Here is a tiny trained network, its code and every weight. The questions are about switching its units off for an input and a class, where a switched-off unit gives its printed mean instead of its output.

import numpy as np


def w(rows, s, z=0):
    codes = np.array(rows[::2]) - 128.0
    scale = np.full(codes.shape[1], s)
    scale[-1] = z or s
    return codes * scale


def norm(h):
    return h / np.sqrt((h * h).mean(-1, keepdims=True) + 1e-5)


def f(y):
    return y / 2 * (1 + np.tanh(0.7978845608 * (y + 0.044715 * y**3)))


def log_softmax(a):
    a = a - a.max(-1, keepdims=True)
    return a - np.log(np.exp(a).sum(-1, keepdims=True))


def net(x, mask):
    res = np.array(x, float).reshape(1, 3) / 4 @ E
    u = 0
    for l in range(2):
        y = f(norm(res) @ A[l][:, :-1].T + A[l][:, -1])
        res = res + np.where(mask[u : u + 15], y, B[l][:, -1]) @ B[l][:, :-1]
        u += 15
    return log_softmax(norm(res)[-1] @ U[:, :-1].T + U[:, -1])


A, B = {}, {}
E = w([
[239,205,153,181,249],'x0',
[122,84,139,243,2],'x1',
[56,215,175,243,158],'x2',
],0.0071)
A[0] = w([
[192,12,68,69,73,253],'L0N1',
[119,133,173,105,189,119],'L0N2',
[136,155,95,123,118,134],'L0N3',
[247,62,159,113,153,141],'L0N4',
[106,133,128,188,142,182],'L0N5',
[93,203,152,135,175,19],'L0N6',
[194,125,161,89,60,71],'L0N7',
[112,71,2,93,177,127],'L0N8',
[127,101,116,163,69,109],'L0N9',
[92,91,100,72,153,198],'L0N10',
[151,152,67,167,87,67],'L0N11',
[144,71,155,168,134,84],'L0N12',
[57,205,132,114,80,134],'L0N13',
[159,157,166,157,221,18],'L0N14',
[48,117,193,174,133,61],'L0N15',
],0.012,0.0033)
B[0] = w([
[96,78,29,120,114,249],'L0N1',
[130,244,125,99,134,154],'L0N2',
[98,125,144,134,172,129],'L0N3',
[22,130,175,156,254,177],'L0N4',
[124,137,212,166,145,154],'L0N5',
[117,177,62,154,80,159],'L0N6',
[128,134,99,150,143,150],'L0N7',
[218,119,192,28,133,178],'L0N8',
[104,246,140,90,100,161],'L0N9',
[244,98,224,117,65,181],'L0N10',
[150,102,150,182,1,134],'L0N11',
[179,163,134,162,56,133],'L0N12',
[41,23,182,208,161,161],'L0N13',
[124,109,12,154,49,171],'L0N14',
[8,110,149,125,198,156],'L0N15',
],0.0063,0.012)
A[1] = w([
[115,134,186,190,119,133],'L1N1',
[136,251,117,152,131,117],'L1N2',
[186,147,176,49,209,45],'L1N3',
[137,121,197,176,64,3],'L1N4',
[83,68,141,2,128,9],'L1N5',
[205,70,99,122,131,186],'L1N6',
[88,201,164,201,141,147],'L1N7',
[128,122,83,156,78,27],'L1N8',
[180,165,60,126,149,143],'L1N9',
[63,144,149,95,68,112],'L1N10',
[95,81,117,72,92,123],'L1N11',
[151,126,92,171,185,71],'L1N12',
[130,99,72,32,142,49],'L1N13',
[172,141,197,184,116,109],'L1N14',
[155,67,166,127,86,125],'L1N15',
],0.013,0.0029)
B[1] = w([
[136,90,179,74,120,187],'L1N1',
[221,188,100,193,124,210],'L1N2',
[2,187,140,79,53,208],'L1N3',
[153,140,128,108,71,157],'L1N4',
[199,113,111,113,131,254],'L1N5',
[92,96,144,189,170,200],'L1N6',
[168,119,174,130,137,250],'L1N7',
[82,155,84,126,101,154],'L1N8',
[85,158,76,169,114,181],'L1N9',
[124,123,143,163,170,184],'L1N10',
[190,172,74,170,103,219],'L1N11',
[94,88,70,136,233,156],'L1N12',
[149,114,190,89,126,239],'L1N13',
[199,107,151,40,104,148],'L1N14',
[118,124,60,130,197,173],'L1N15',
],0.0099,0.0073)
U = w([
[92,200,80,100,136,2],'0',
[78,86,45,162,46,126],'1',
[127,130,166,20,108,182],'2',
[68,76,219,160,130,222],'3',
[254,104,204,157,65,78],'4',
[231,11,65,75,110,92],'5',
[86,67,81,121,219,134],'6',
[196,186,86,199,171,154],'7',
],0.021,0.004)

Each question gives the input, the list of numbers given to net, and the class t.
The units are the neurons (one row each of A and B). Each row of codes is followed by its name. A weight is (code - 128) times the scale printed after its matrix; where a second scale follows, it is the last column's (A, B and U).
mask holds one flag per neuron, layer by layer. A switched-off neuron (its flag False) gives its mean, the last column of its row in B, instead of its output. The means were averaged over made-up inputs and are rounded, as every weight is.
A unit's drop is (log p(t) with every unit on - log p(t) with that unit switched off) / (log p(t) with every unit on - log p(t) with every unit switched off).
The circuit of an input: a set's keep is (log p(t) with only the set's units on - log p(t) with every unit switched off) / (log p(t) with every unit on - log p(t) with every unit switched off). Starting from the 12 units with the biggest drops (on a tie, the unit counted first), units are removed one at a time, each time the one whose removal leaves the highest keep (on an exact tie, the one counted first), for as long as the keep stays at least 0.8.
units of the circuit, in order: the units of the circuit, biggest drop first
top k neurons: the k neurons with the biggest drops, biggest first
top k neurons in layer l: the k neurons of layer l with the biggest drops, biggest first
drop when u is switched off: that unit's drop, to one decimal
input [-3,-5,3], class 3: units of the circuit, in order -> L0N13
input [-8,7,4], class 3: units of the circuit, in order -> L0N1, L0N14, L1N10
input [-4,-6,4], class 3: top 2 neurons -> L0N1, L0N13
input [0,-1,0], class 2: units of the circuit, in order -> L1N3, L0N1
input [7,4,3], class 4: top 3 neurons -> L0N1, L0N5, L1N14
input [4,0,-6], class 6: top 2 neurons -> L0N4, L0N1
input [-2,-6,3], class 7: top 3 neurons -> L0N6, L0N2, L1N2
input [0,-7,2], class 0: top 2 neurons -> L1N3, L1N11
input [1,6,7], class 4: top 3 neurons -> L0N1, L0N4, L1N14
input [-3,-8,5], class 7: top 2 neurons -> L0N6, L1N2
input [8,6,8], class 4: top 2 neurons in layer 1 -> L1N14, L1N1
input [6,-8,-7], class 2: top 2 neurons in layer 1 -> L1N3, L1N13
input [1,-3,-6], class 2: top 2 neurons -> L1N3, L0N4
input [5,3,3], class 4: top 2 neurons -> L0N1, L0N5
input [3,-1,-5], class 6: top 3 neurons in layer 0 -> L0N4, L0N1, L0N9
input [3,-8,1], class 0: units of the circuit, in order -> L1N3
input [-3,-5,7], class 3: top 2 neurons -> L0N13, L0N1
input [2,1,-3], class 6: drop when L0N4 is switched off -> 0.2
input [-7,0,6], class 3: drop when L1N11 is switched off -> 0.0
input [-1,-6,-4], class 2: drop when L1N3 is switched off -> 0.9
input [1,-5,-6], class 2: top neuron -> L1N3
